Each row has a name. Each question is about the rows just above it.

Columns, left to right: F N U E K R
Z673: [ 43  33 -21  78  30  20]
Z617: [-31 -36  41 -44 -22 -20]
Z182: [ 18  -7 -70  50  57 102]
Z463: [101 -68 -45   1  -7 -70]
Z111: [ 18  16 -46 -20  39 -56]
Z662: [ -31  -36   41  -44  -70 -100]
Z74: [  5  21  75 -36 -44 -17]
Z831: [-45   5 -64  -5  41  -4]
The entry that follows [16]:	[-46]
Right after [-46] comes	[-20]
What comes right after [-21] in the named rows?	[78]
Which column holds [101  18 -31] top down?	F

Columns, left to right: J B H Y X P
Z617: [  35 -113   93   40  -82  -78]
Z662: [-45  94 -61  91   0 -15]
Z701: [ 81  96 -74  95 -69  77]
Z159: [ 93  95 -79 -95  65  -9]
Z673: [ 22  39  79  64 -53  -4]
Z182: [-77  65  76 -45 -53 -63]
Z111: [ 13 -39  43 -82  76 -98]
Z463: [103 -24 -32  72  24   5]
Z610: [  73   85  -77   60 -109  -32]
Which column holds [-45 -82  72] top down?	Y
Which column holds [ -4 -63 -98   5 -32] top down?	P
The entry that follows [22]:	[39]
Which column holds this, read top down? [ 95  39  65 -39]	B
The entry that follows [39]:	[79]
What comes right after [94] in the named rows?	[-61]
[ -9  -4 -63] is in which column, read top down?	P

Columns, left to right: V A G Q M C
Z610: [-65 -12 -13 -14  -1 -10]
Z111: [-13  -2  23  -4 -22   2]
Z701: [ -7  12   6 -11 -32  20]
Z831: [ -2  29 -27  34  -8  11]
Z662: [-106    1   11   15   41  -47]
Z661: [ 59  61 -12  -8 -71  -9]
Z463: [ -7  -2   6 -11 -32  20]
Which column holds this, read top down? [-47  -9]	C
Right after [12] comes	[6]
Right after [1] comes	[11]

Columns, left to right: fide Lubo zeli sus Ruzu Rep Lerit suzo bikiz teme
Z463: [ -4 -37  88 -61  63  85 -51  26 -32  13]
Z673: [  50   83   12  -34  -34  -15 -116   22  -29   38]
Z661: [  50   83   12   35  -34  -31 -116   22  -29   38]
Z610: [-30 -56  78 -52  80  99  11  14  -7  -3]
Which column holds [26 22] top down?	suzo
Right after [-30] comes	[-56]
Which column holds [ 63 -34] top down?	Ruzu
Which column holds this, read top down? [12 12 78]	zeli
[38 38 -3] is in which column, read top down?	teme

Columns, left to right: Vuzav sifab dige sas bis Fadet vunuz
Z159: [-69   1 -20 107  -8  17  -3]
Z182: [-76  12  -8 103  33   2  11]
Z701: [-80  18  -6 101  23   7   3]
Z673: [-76  12  -8 103  14   6   5]
Z617: [-76  12  -8 103  14  10   0]
Which column holds [103 101 103 103] top down?	sas
[11  3  5] is in which column, read top down?	vunuz
Which column holds this, read top down? [11  3  5  0]	vunuz
Which column holds this, read top down? [-3 11  3  5]	vunuz

Columns, left to right: kogav nuzu pefez rume kefim mor muvo
Z74: [ -8 -62 -62  40  57 -16  39]
Z831: [ 24 -81  38 -79  70  90 -41]
Z182: [ 57 -30 -18  46 -11 -17  28]
Right after [-18] comes	[46]
Right after [40] comes	[57]
[-81 -30] is in which column, read top down?	nuzu
The entry that follows [-16]:	[39]
Which column holds this, read top down? [-62 -81]	nuzu
[-16  90] is in which column, read top down?	mor

Columns, left to right: W S Z T D
Z463: [ 83  -9  83 -54  58]
Z662: [ 60 -83 -50  10  76]
Z182: [ 79 -12  90 -37  67]
Z111: [83 -9 84 -3 36]
Z159: [ 31 -74 -41  -5  85]
Z617: [  62 -117  -41  -12   59]
Z661: [  63 -117  -32    0   54]
Z673: [  60 -117  -41  -12   59]
Whose row is [  60 -117  -41  -12   59]?	Z673
The entry that follows [0]:	[54]
Right after [84] comes	[-3]
Which column holds this, read top down? [85 59]	D

Columns, left to right: dum Livi vaza Pator Fezu fove
Z159: [-54  92  37 -65  90 -26]
Z661: [-33   8  -1  32  -5   3]
Z74: [-33  91  38 -60  94 -20]
Z617: [-27  48 -12  41 107  46]
Z701: [-73  28 -16 -61  39 -44]
Z182: [-73 -53 -16 -61  39 -44]
Z610: [ -55   -1    2   69 -103   56]
Z662: [-33   8  -1  32  -5  61]
Which column holds this, read top down? [-33 -33 -27 -73]	dum
[90 -5 94] is in which column, read top down?	Fezu
Right after [-54] comes	[92]

Columns, left to right: Bup dizum fulo mifo mitim tumog tekap ropa Rano vop
Z831: [-13  15  -2 -47 -21 -59 -10  17 -51 -12]
Z74: [ -7  30  -7 -34  20 -35   7 -13 -21   6]
Z463: [81 33 88 27  7 30  3 73 36 36]
Z159: [ 7 -7 17 83 38 82  1 46 81 32]
Z182: [-107  -79 -108   87  -13  102  -32  -42   85   -5]
Z610: [ 95 -65 106  73 -55 -35  -7  92 -36 -60]
Z673: [ 61  61  72 -63  -4 -81  21  34 -60   9]
Z701: [ 14 -10  -1 -50 -22 -49  -6   4 -38 -17]
Z617: [53  1 58 19 -1 21 -5 55 25 18]
Which column holds [92 34  4 55] top down?	ropa
The entry that follows [-22]:	[-49]
[  17 -108] is in which column, read top down?	fulo
[-21  20   7  38] is in which column, read top down?	mitim
[72 -1 58] is in which column, read top down?	fulo
The entry that follows [72]:	[-63]

Columns, left to right: nerab nivet bused lobur sidip nolub rafi guz Vugib seso
Z610: [ 65 -30  55 -36 -22 -86 -36 -50 -27 -29]
Z463: [ 65 -30  55 -51 -22 -86 -36 -50 -38 -29]
Z701: [ 39 -34  52 -21 -42 -93 -53 -36 -38 -16]
Z159: [ 65 -30  55 -36 -26 -86 -36 -50 -38 -29]
Z831: [ 65 -30  55 -36 -26 -86 -36  41 -30  74]
Z182: [ 60 -27  51 -38 -29 -93 -40 -47 -36 -27]
Z673: [-60 -21 -24 -28  -3 -25  12 101 -24   9]
Z661: [-48 -26  -6 -50 -39 -80 -20  68 -37   7]
The entry that follows [-6]:	[-50]
[-36 -36 -53 -36 -36 -40] is in which column, read top down?	rafi

Columns, left to right: bev fami Lupav fako nor Kidom tizu
Z111: [-45  78  24  30  63  31 -55]
Z610: [ -7  46 -73  24 -45  63 -60]
Z831: [ 23  70  -3 -24  16 -18 -67]
Z463: [ 69   8 -10   1  14 -65 -98]
Z74: [-41  79  -5  10  42 -52 -67]
Z661: [ -1  24 -61  51 -34  34 -57]
Z182: [ 32 -91 -36 -24 -60  40  50]
Z701: [-43  77  -4  16  69 -50 -58]
Z617: [ 26 -28 -48  49 -22  35 -61]
The entry that follows [32]:	[-91]
Which column holds [-18 -65 -52  34  40] top down?	Kidom
[ 34  40 -50  35] is in which column, read top down?	Kidom

Columns, left to right: Bidu suvi tilo pepav
Z662: [-10 -21   8 -14]
Z617: [-20  23 -27 -82]
Z701: [-10  15   8 -86]
Z74: [ -2  24 -11  18]
Z111: [ -6 -15  20 -11]
Z182: [-4 -2 -4 21]
Z463: [-20  23 -54 -94]
Z610: [ -2 -15  17  -1]
Z661: [-3  8 12 -6]
Z159: [-34  17 -54 -94]
Which row holds [ -6 -15  20 -11]?	Z111
Which column holds this, read top down? [ 17  12 -54]	tilo
[ -4 -20] is in which column, read top down?	Bidu

Columns, left to right: ror nikip tupu Perep
Z159: [103  82 105 -78]
Z617: [  88 -110   13   88]
Z74: [ -91 -100   42  113]
Z831: [  83  106 -108   80]
Z662: [-103  103 -111 -106]
Z463: [  90  -60 -117 -109]
Z661: [  14  104 -110 -111]
Z673: [-105  106 -108 -101]
Right after [13] comes	[88]
Right after [82] comes	[105]

Columns, left to right: Ros Ver nes miz
Z701: [-12 -13 -93 -46]
Z661: [  5 -14 -96 -46]
Z463: [ 43  61  47 -46]
Z159: [ 40  74  64 -50]
What comes right after [-13] in the named rows?	[-93]
Right after [-96] comes	[-46]
Which column holds [-46 -50] top down?	miz

Columns, left to right: les pudug bapo Nutig Taf
Z74: [ -4  36  65  68 -37]
Z610: [-20 -10 -62 -55 -13]
Z701: [  53  109   -7 -112  -16]
Z662: [103  97 -36   5 -17]
Z617: [-81 -89  53  83 -22]
Z159: [ 51   8 -71 -36 -15]
Z182: [ -64  -61  -56 -117   78]
Z463: [-50 -73  54 -62 -35]
Z111: [ 18 -72 -20 124 -92]
Z661: [ 82  52 -52 -45  39]
Z673: [-95 -71  57  79 -21]
Right after [-61] comes	[-56]
Where do [ -4  36  65  68 -37] appear?	Z74
[103 -81] is in which column, read top down?	les
Right after [-4] comes	[36]
[-13 -16 -17 -22 -15  78 -35] is in which column, read top down?	Taf
What comes right after [51] in the named rows?	[8]
[ 78 -35] is in which column, read top down?	Taf

Columns, left to right: divor sogid rakar Bedov Muda Diguz Maru rik
Z182: [  1  -4  -2  -1 111 111 113 104]
Z661: [  6  -1   5  -5  61 113 111 110]
Z617: [  2   3   1 115 108 112 108 110]
Z463: [ 18 110 114 109 107 107 109 112]
Z831: [ 18 110 114 109 107 117 111 107]
Z74: [  4  -1   1   1  -4 111 105 112]
Z111: [  0  -6  -5   5   6   3   4 110]
Z610: [  7 108 111 110 111 120 115 110]
Z701: [  0  -5   2  -1 111 108 107 110]
The entry that follows [120]:	[115]
Which column holds this, read top down? [ 2 18 18  4  0]	divor
Whose row is [ 18 110 114 109 107 107 109 112]?	Z463
Which column holds this, read top down? [104 110 110 112 107 112 110]	rik
[112 107 112 110 110 110] is in which column, read top down?	rik
Which column holds [-1 -5] top down?	Bedov

Columns, left to right: Bul Dorul petub kuvo nibe Pasu rifo
Z701: [-50 -73  17 -13 -63 108 -35]
Z673: [-50 -73  17 -13 -63  46 -35]
Z610: [-27  -9 -33   6 -50   2 -34]
[-63 -63] is in which column, read top down?	nibe
Which column holds this, read top down? [-73  -9]	Dorul

